Each row has a class, written after it.
34,31,-1,7,-11,0,32,22,20,23,-13,-16,-2,-31,-42,1,-31,28,-53,17,-3,-22,22,-2,8,1,-7,-4,15,-34,18,-52,10,-29,-20,12,40,-9,-37,-12,-7,-20  k793
-24,-9,30,37,66,40,-22,-64,5,-21,23,-52,33,14,32,31,13,25,-7,1,33,39,-38,-83,-35,5,16,-39,10,20,-21,1,19,27,29,13,-22,21,-20,-4,2,-9  k541
28,-22,-13,-9,-9,15,17,6,-25,6,16,-9,-14,-3,-85,-47,-100,-2,35,-4,18,10,16,68,-11,5,30,2,-6,2,34,-33,-14,-18,-21,-1,22,7,14,-31,12,-10  k879
21,-5,0,-35,-5,17,55,58,42,6,20,0,-37,-21,21,42,-27,23,-44,6,-23,-25,-8,-49,5,18,-9,4,16,-6,-3,-52,29,-30,-38,-26,30,-17,-19,-1,-15,-39  k642
-37,-25,28,39,36,37,-14,-57,9,-29,27,-31,59,5,18,-10,-36,51,-9,-4,26,34,-35,-37,-23,-5,13,-8,47,55,-28,3,9,29,11,15,-39,45,-4,7,-16,4  k642
29,17,9,-1,12,-2,57,41,46,13,6,-33,-13,-13,-21,23,-22,14,-25,-9,-46,-3,7,-30,2,-3,-11,-11,15,-19,-3,-36,32,-17,-45,8,34,-20,-9,-1,-3,-53  k793
41,-20,11,23,-33,15,11,31,-8,13,12,-27,-21,-4,-66,-15,-60,19,51,-13,18,23,-2,74,-34,-5,9,9,-13,-19,17,-17,1,-11,-44,-24,-3,-2,0,-45,2,20  k621
52,21,9,-43,4,0,38,55,13,4,9,-10,-41,-34,1,18,-10,28,-45,12,-1,-18,2,-39,1,8,-12,-13,24,-3,24,-43,28,-24,-32,-2,9,-2,-50,-8,11,-49  k503
37,-7,15,-24,11,19,-9,-4,-12,13,28,4,-3,50,-16,-3,9,-3,13,-31,-29,44,44,14,-17,-37,5,-17,-28,24,-3,19,-31,35,49,20,-10,19,3,-33,-1,-15  k621
0,11,-16,15,-59,14,52,-13,-11,22,0,1,25,15,-61,-57,-83,-24,18,50,-5,43,13,19,24,-12,-58,-20,-44,53,78,-6,-48,-26,-15,-1,37,19,24,48,0,-82  k480
18,-17,9,-30,39,18,5,-11,-1,-2,18,16,-4,66,-5,12,44,-3,55,-32,-17,59,8,22,8,-30,13,-21,-45,34,-26,24,-33,30,41,25,-8,14,6,-44,-8,-40  k541
44,-39,1,-13,-5,35,9,33,-42,20,28,-12,-35,-11,-100,-22,-57,4,46,22,-9,-9,14,53,-23,5,24,2,-27,-38,11,-29,-23,-16,-25,-5,15,-9,5,-7,-1,-9  k480
23,43,-20,-9,-66,-14,-11,16,44,9,2,-16,12,-23,30,-14,18,62,-24,43,-10,41,-41,29,-53,26,7,-12,22,25,72,-12,-19,1,-47,-5,1,-49,-48,-5,39,51  k642
51,6,-13,-5,-10,5,45,57,27,55,15,-6,-35,-21,3,-4,-72,18,-34,27,1,-15,16,-16,-6,-1,0,-25,17,-16,39,-42,28,-16,-31,-26,34,-14,-27,22,-10,-24  k793
33,-19,0,12,-21,2,0,4,-24,21,31,-27,-25,-7,-36,-38,-68,-1,50,10,25,31,14,49,-18,-4,37,-3,-22,9,17,-29,1,11,-15,-19,-15,3,19,-8,12,-33  k541
25,4,2,24,-24,22,13,-22,28,7,15,-3,19,49,-16,3,-7,-32,2,-19,-15,56,24,-12,5,-24,16,-20,-23,18,8,22,-49,14,28,29,-1,20,28,-20,-7,-7  k480
-31,25,-17,10,-15,8,-7,-9,17,3,19,-29,-23,-23,76,25,-92,14,-51,-53,12,-46,-11,-43,-52,11,38,-26,36,-6,4,-1,-23,8,-18,-37,-29,21,27,18,-40,85  k503
36,5,18,-13,16,5,32,71,30,28,11,-13,-24,-9,-13,8,-35,31,-21,-13,-30,-33,19,-31,-16,-2,-11,-18,2,-13,8,-40,32,-8,-15,-21,16,-6,-41,15,1,-33  k621
9,-9,-4,7,-55,-27,-17,21,16,-10,13,-13,3,-25,6,-30,9,61,-29,16,-3,3,-17,17,-40,20,29,23,20,33,36,-47,-23,3,-35,5,3,-47,-30,0,69,20  k621
18,10,4,32,-4,-1,11,-9,-1,-6,25,-23,0,8,-51,-25,-63,18,45,17,0,35,20,60,-24,3,20,-3,-14,-35,21,-28,-14,-24,-15,6,9,18,-12,-20,19,12  k642
12,-50,24,1,11,0,11,15,35,17,22,6,10,64,-45,-18,-14,3,8,-44,-57,57,50,29,20,-37,28,-20,-10,32,-15,9,-46,21,40,36,-17,24,28,-4,-10,-16  k503
26,14,-13,25,-69,-2,-29,16,35,20,5,-17,9,-23,-3,-28,-36,53,-30,39,-22,48,-6,54,-47,3,10,34,33,35,49,-29,-4,14,-29,19,3,-54,-19,10,44,56  k621
40,16,-39,-9,-56,-13,-29,5,11,9,0,-17,-1,-33,54,-21,-20,57,-40,62,-4,30,-30,23,-82,15,27,-12,46,65,83,-26,-5,-2,-27,1,15,-71,-35,13,72,35  k541
19,20,-17,2,-57,23,63,-6,-3,28,8,-7,15,3,-37,-41,-70,-23,-35,37,1,64,12,51,22,-3,-74,-18,-48,31,56,-8,-8,8,-27,-17,50,6,-2,16,-13,-46  k674
30,3,1,4,8,-3,14,14,11,-2,20,-4,-1,49,1,6,12,4,26,-28,-61,26,21,26,-11,-40,12,19,11,22,-1,43,-21,27,29,48,-1,14,38,-26,-10,3  k642
-58,9,-12,72,-1,-17,12,-33,33,3,6,-31,3,-8,82,27,-50,24,-48,-40,16,-49,23,-30,-59,-14,-8,-14,8,3,4,-18,-36,-16,-18,4,14,31,14,27,-6,54  k674
14,15,-3,-25,29,0,35,32,24,22,2,-1,-11,-14,-39,5,-26,33,-21,-16,-33,-30,35,-37,3,15,-5,9,-8,-23,-14,-46,44,-24,4,1,29,4,-35,20,6,-35  k621
29,18,-27,32,-69,-9,-20,23,14,11,-19,-46,15,-42,20,-29,-11,49,-47,46,-29,6,-23,32,-60,10,-1,0,57,27,92,-10,-8,-1,-37,23,21,-66,-5,14,46,35  k879
-16,23,-12,54,-21,-9,12,-22,25,8,1,-12,-28,-13,87,46,-77,19,-69,-35,5,-17,7,-40,-45,6,-5,-14,34,8,20,20,-43,-12,-37,-11,-15,32,26,25,-26,108  k503
32,19,-32,-5,-57,-9,-14,42,20,6,-6,-14,0,-40,27,-26,-12,43,-42,35,8,23,-27,30,-58,28,19,-4,40,31,98,-27,-15,6,-33,6,-2,-52,-40,15,39,32  k182
-30,-14,34,50,40,32,-31,-62,4,-44,11,-19,49,7,3,20,-20,40,22,-7,-1,67,-27,-56,-33,-3,10,-3,51,13,32,16,-18,15,5,21,-28,38,-18,11,-21,1  k674
-28,21,-35,27,-2,4,4,-26,12,11,-8,-6,-18,-22,90,52,-53,35,-50,-47,-14,-28,19,-37,-66,4,4,-18,17,21,-2,1,-41,-18,-7,3,10,11,18,38,-17,52  k541
-32,-8,12,-13,26,62,-25,-48,-28,5,26,-21,81,2,4,13,-18,-2,-19,-19,44,46,-38,-32,-59,-7,26,-44,46,26,9,17,-6,8,14,-26,-18,-1,-26,-63,-9,18  k182
41,1,5,64,-64,-50,-29,27,16,11,-15,-29,21,-22,-23,-41,10,71,-19,34,-54,23,15,33,-56,-3,27,24,32,5,93,-14,-47,11,-44,22,-6,-28,-8,49,24,54  k674
-1,35,3,2,-53,33,65,7,-20,39,8,-5,25,-9,-30,-13,-88,-7,-44,15,-20,39,15,29,3,3,-49,-38,-37,53,54,-16,-53,-17,-29,-21,9,23,-1,10,2,-72  k503
32,5,-26,3,-57,-2,-32,-19,-8,-1,9,0,29,-14,16,-51,-2,29,-18,43,7,38,-2,46,-29,10,24,8,31,36,65,-28,-18,3,-4,20,0,-49,-17,-5,50,15  k182
-17,46,-17,21,-7,-20,8,5,9,37,0,-33,-9,-17,71,32,-71,33,-44,-27,-5,-53,-6,-20,-62,-19,-1,-10,31,29,5,18,-30,-16,-14,20,-19,22,29,14,-25,73  k621
41,-26,7,8,2,-2,-11,-3,-46,12,12,-6,-25,0,-71,-32,-59,2,38,20,4,42,23,66,-9,3,9,12,-21,-29,29,-11,-23,-5,-25,-5,14,-9,6,-11,3,30  k541
30,-41,33,35,3,16,-1,35,23,13,31,9,-8,75,-10,0,-3,8,45,-45,-44,69,31,17,16,-49,7,-23,-32,31,-7,33,-35,50,43,5,-12,12,23,-9,-8,-48  k674
26,-11,2,8,-36,26,47,-17,-8,21,7,-7,17,1,-45,-53,-95,13,-10,36,-41,71,23,54,17,22,-46,-35,-34,52,68,-21,-20,3,-17,-6,-2,24,9,46,-8,-78  k879
-11,8,-14,5,-36,16,45,3,-29,52,0,-8,19,0,-51,-38,-92,-15,-48,35,-7,60,45,40,2,-11,-59,-40,-55,59,49,-19,-46,-2,-8,-19,22,19,11,25,-12,-66  k182
-26,-2,-30,36,-11,-9,7,-4,57,9,-7,-13,-38,-16,77,46,-56,22,-60,-19,3,-42,15,-50,-48,15,12,-12,44,11,33,-10,-10,-15,1,7,-8,13,21,14,-19,63  k182
2,55,-26,-20,-59,-15,-15,11,18,19,-4,-11,28,-40,31,-35,-7,48,-47,41,-7,31,-26,33,-29,22,0,22,23,44,58,-13,-18,17,-26,23,-5,-48,-30,6,34,31  k541
51,1,17,11,-22,20,-3,-5,20,8,22,5,2,53,19,14,-27,-9,20,-29,-51,76,13,26,10,-30,7,-30,18,17,23,36,-18,18,23,2,-10,-15,23,-68,-2,-16  k879
48,34,7,-9,-23,19,45,27,36,23,21,-20,-11,-11,-12,-11,-40,-4,-23,10,-2,-8,11,-23,16,1,-19,-32,-20,-27,12,-53,12,-15,-36,-14,22,-6,-29,17,-17,-48  k480
21,-37,-2,1,-9,17,4,13,-21,18,24,-40,-25,-2,-80,-22,-65,-6,52,15,14,22,2,58,-31,-5,23,-2,-19,1,5,-16,13,-10,-13,-6,12,-13,26,-27,15,-12  k541
45,1,0,6,28,-12,-15,-34,-45,24,25,-21,-25,-3,-59,-33,-54,8,38,27,11,51,23,40,-7,5,11,-6,-26,-29,16,-11,11,-5,-20,-1,7,8,0,9,12,15  k879
48,-14,23,13,5,4,-4,3,40,21,31,4,-13,66,-34,-24,-18,-9,52,-37,-22,59,62,5,10,-30,35,-10,-22,16,3,14,-22,26,22,18,-31,30,26,-21,7,5  k503
-35,-5,38,10,52,11,-32,-73,-16,-27,14,-32,67,17,20,5,58,-9,13,-12,-1,46,-39,-45,-19,-7,-1,-41,20,22,-7,47,-2,40,18,9,-45,38,-7,12,-20,-11  k879
-42,20,-7,43,-35,6,12,8,12,-11,1,-18,8,-28,79,39,-37,5,-59,-50,8,-61,1,-29,-60,-11,-31,-11,32,-12,4,22,-44,-20,-33,-13,17,15,10,12,-27,74  k674
35,36,-21,-18,-1,6,67,46,33,27,-2,-13,-13,-20,-17,12,-26,28,-48,10,-14,-6,10,-18,-1,5,-21,-20,9,-20,15,-55,29,-33,-43,-9,49,-21,-41,-19,-15,-36  k182
-66,-3,20,31,32,27,-14,-48,9,-44,7,-19,70,10,-1,11,-4,10,24,-18,24,45,-34,-51,-32,-4,22,12,41,25,-13,21,-19,10,13,21,-42,55,-7,-25,-13,13  k621
44,-1,15,-28,11,15,36,38,31,26,15,-21,-19,-17,-47,-9,4,35,-19,7,-11,-34,26,-33,19,10,-7,-17,5,-43,-1,-66,41,-15,-25,-13,35,-20,-41,-31,-4,-53  k642
35,-6,-7,-21,11,22,5,8,17,-18,26,-14,-23,9,-74,-25,-76,3,64,-2,6,29,14,36,-33,11,42,4,-12,-19,15,-15,-1,-7,-5,17,-19,29,-3,-19,2,13  k480
0,-13,22,26,-36,-4,47,-25,-35,5,-5,-5,40,11,-60,-24,-29,-10,-21,10,-11,41,18,26,21,-16,-60,7,-41,52,36,-3,-30,-13,0,6,19,42,13,31,-4,-72  k621
28,60,3,-15,6,3,46,54,14,32,28,-43,0,-15,-16,0,-58,17,-23,8,-34,-8,1,-33,-23,-4,-14,-39,-1,-24,3,-34,25,-22,-30,-15,32,-14,-36,14,5,-37  k621
44,-5,-20,-17,-18,18,24,19,-40,5,42,-10,-25,5,-46,-31,-66,17,38,15,41,29,-11,57,-19,0,23,-14,-22,-5,18,-19,-12,-19,-16,-11,12,4,-5,-28,-2,-4  k182
-28,14,12,32,33,20,-44,-69,-4,-42,11,-19,57,3,30,8,-13,0,4,-3,33,66,-27,-39,-34,-20,21,-1,60,22,3,38,14,29,31,19,-28,31,-15,-9,3,15  k793
-30,27,-28,35,-1,-15,17,25,46,5,-2,-26,-31,-13,63,45,-76,10,-32,-55,-15,-58,6,-30,-55,0,21,2,27,26,7,20,-25,-11,6,32,-6,34,49,47,-15,56  k642
29,6,-4,24,-11,9,1,1,-34,18,-4,-12,-7,1,-80,-25,-77,-5,46,15,0,19,17,42,-2,-6,16,14,-4,-23,25,-13,-13,-20,-24,-12,31,-21,20,-46,9,6  k541
-30,12,-23,19,-8,-8,14,3,18,3,3,-7,-23,-21,88,52,-20,20,-59,-42,-3,-56,2,-53,-57,4,6,-10,22,2,3,4,-29,-9,-16,-22,10,20,14,35,-28,60  k642
48,-6,-12,-11,-1,19,31,32,5,25,25,-16,-24,11,-43,-15,-67,5,29,-3,19,41,15,64,-46,3,35,-28,-38,3,24,-21,1,-13,-13,-14,-10,33,-17,3,10,8  k503
-12,7,20,26,-26,14,53,0,-1,42,10,-20,55,11,-58,-59,-67,-17,-2,39,-17,60,37,29,20,-24,-70,-55,-28,59,49,-23,-35,-9,-19,4,8,23,-1,24,-2,-114  k182
27,-18,25,2,10,25,-8,12,15,9,12,9,10,58,-7,1,-37,9,7,-67,-26,80,28,62,-4,-38,10,-40,-23,27,-1,24,-56,23,35,17,-25,20,0,-15,-16,14  k503
20,9,-24,-9,-49,-29,-16,1,12,-7,-8,-2,40,-25,8,-59,14,67,-35,46,-46,30,-15,26,-37,26,25,2,42,49,86,-24,-31,7,-23,22,1,-35,-32,47,42,8  k879
26,10,10,3,-26,9,34,35,38,11,14,-9,2,-18,8,-11,-45,13,-25,33,-21,7,-1,-16,32,5,-19,-3,40,-19,24,-41,24,-28,-34,-3,19,-19,-17,-3,-11,-39  k879
20,-14,6,7,-40,-15,49,-26,-18,35,10,-10,16,13,-41,-57,-47,-4,-7,37,-19,61,23,22,36,-5,-64,-32,-37,57,55,7,-24,-2,-11,5,20,16,25,46,-6,-73  k541
7,10,-6,15,-32,20,62,-3,-28,32,6,-1,19,7,-60,-42,-93,-25,-16,44,-4,69,25,32,19,-9,-45,-19,-36,51,61,-6,-46,-11,-19,0,17,47,14,43,-11,-60  k503
37,44,17,10,9,3,40,17,31,34,12,-32,6,-20,-18,-12,-36,51,-36,9,-25,4,16,-5,10,3,-33,-19,1,-25,9,-51,27,-3,-46,6,25,-19,-48,-17,2,-35  k674
32,24,-18,-17,-46,25,-2,6,-48,-9,39,-16,-14,-8,-24,-20,-67,7,25,8,23,20,-14,42,-30,-3,23,-2,-1,-15,24,-8,-14,-15,-3,-23,31,-29,-4,-54,21,2  k541
-29,57,-34,21,-21,9,5,-11,38,-14,-5,-10,1,-18,78,49,-53,12,-46,-52,5,-50,-3,-26,-63,10,8,-14,31,-15,0,19,-30,-30,1,6,11,25,7,16,-26,102  k642
-27,34,-36,21,3,-13,-4,10,43,-5,0,-24,-31,-23,56,31,-64,17,-25,-41,3,-57,1,-46,-65,-2,23,-7,42,0,17,14,-18,-6,-2,26,6,26,20,45,-25,73  k674
-21,29,-16,-4,0,-9,-10,-12,17,-17,0,-22,-22,-25,80,32,-45,-7,-33,-50,-20,-54,13,-39,-44,1,-16,-14,25,0,4,18,-10,-11,3,17,-11,2,24,25,-1,26  k480
-48,8,27,40,20,26,-15,-55,15,-24,8,-28,78,13,8,29,17,-4,2,-22,32,56,-41,-44,-44,-26,6,-25,37,17,-2,38,-9,8,3,-1,-12,31,-20,-15,-14,17  k793
27,4,3,24,-42,10,67,-34,-19,37,24,-30,4,3,-61,-40,-71,-3,-1,16,-24,39,30,33,9,-7,-59,-8,-38,47,34,-6,-15,4,-30,19,13,38,37,26,-11,-63  k621
42,33,0,-8,-16,6,40,44,11,13,-7,-5,-8,-13,-9,4,-29,38,-60,21,-30,-15,12,-29,-2,3,-30,-3,19,-23,37,-34,21,-13,-13,-20,42,-13,-49,-19,-6,-14  k621
6,38,-36,7,-24,-26,17,52,28,3,-8,-3,-45,-23,68,28,-80,5,-34,-49,-25,-14,20,-22,-42,-8,-4,-13,12,23,11,26,-22,-3,-21,-10,1,17,29,52,-19,29  k674
53,16,-19,-13,-7,30,30,29,13,27,5,-19,-23,-29,-11,-9,-12,50,-35,29,-9,-26,27,-40,-16,11,-7,-29,13,-10,20,-55,24,-12,-16,3,16,-4,-32,16,-24,-42  k182
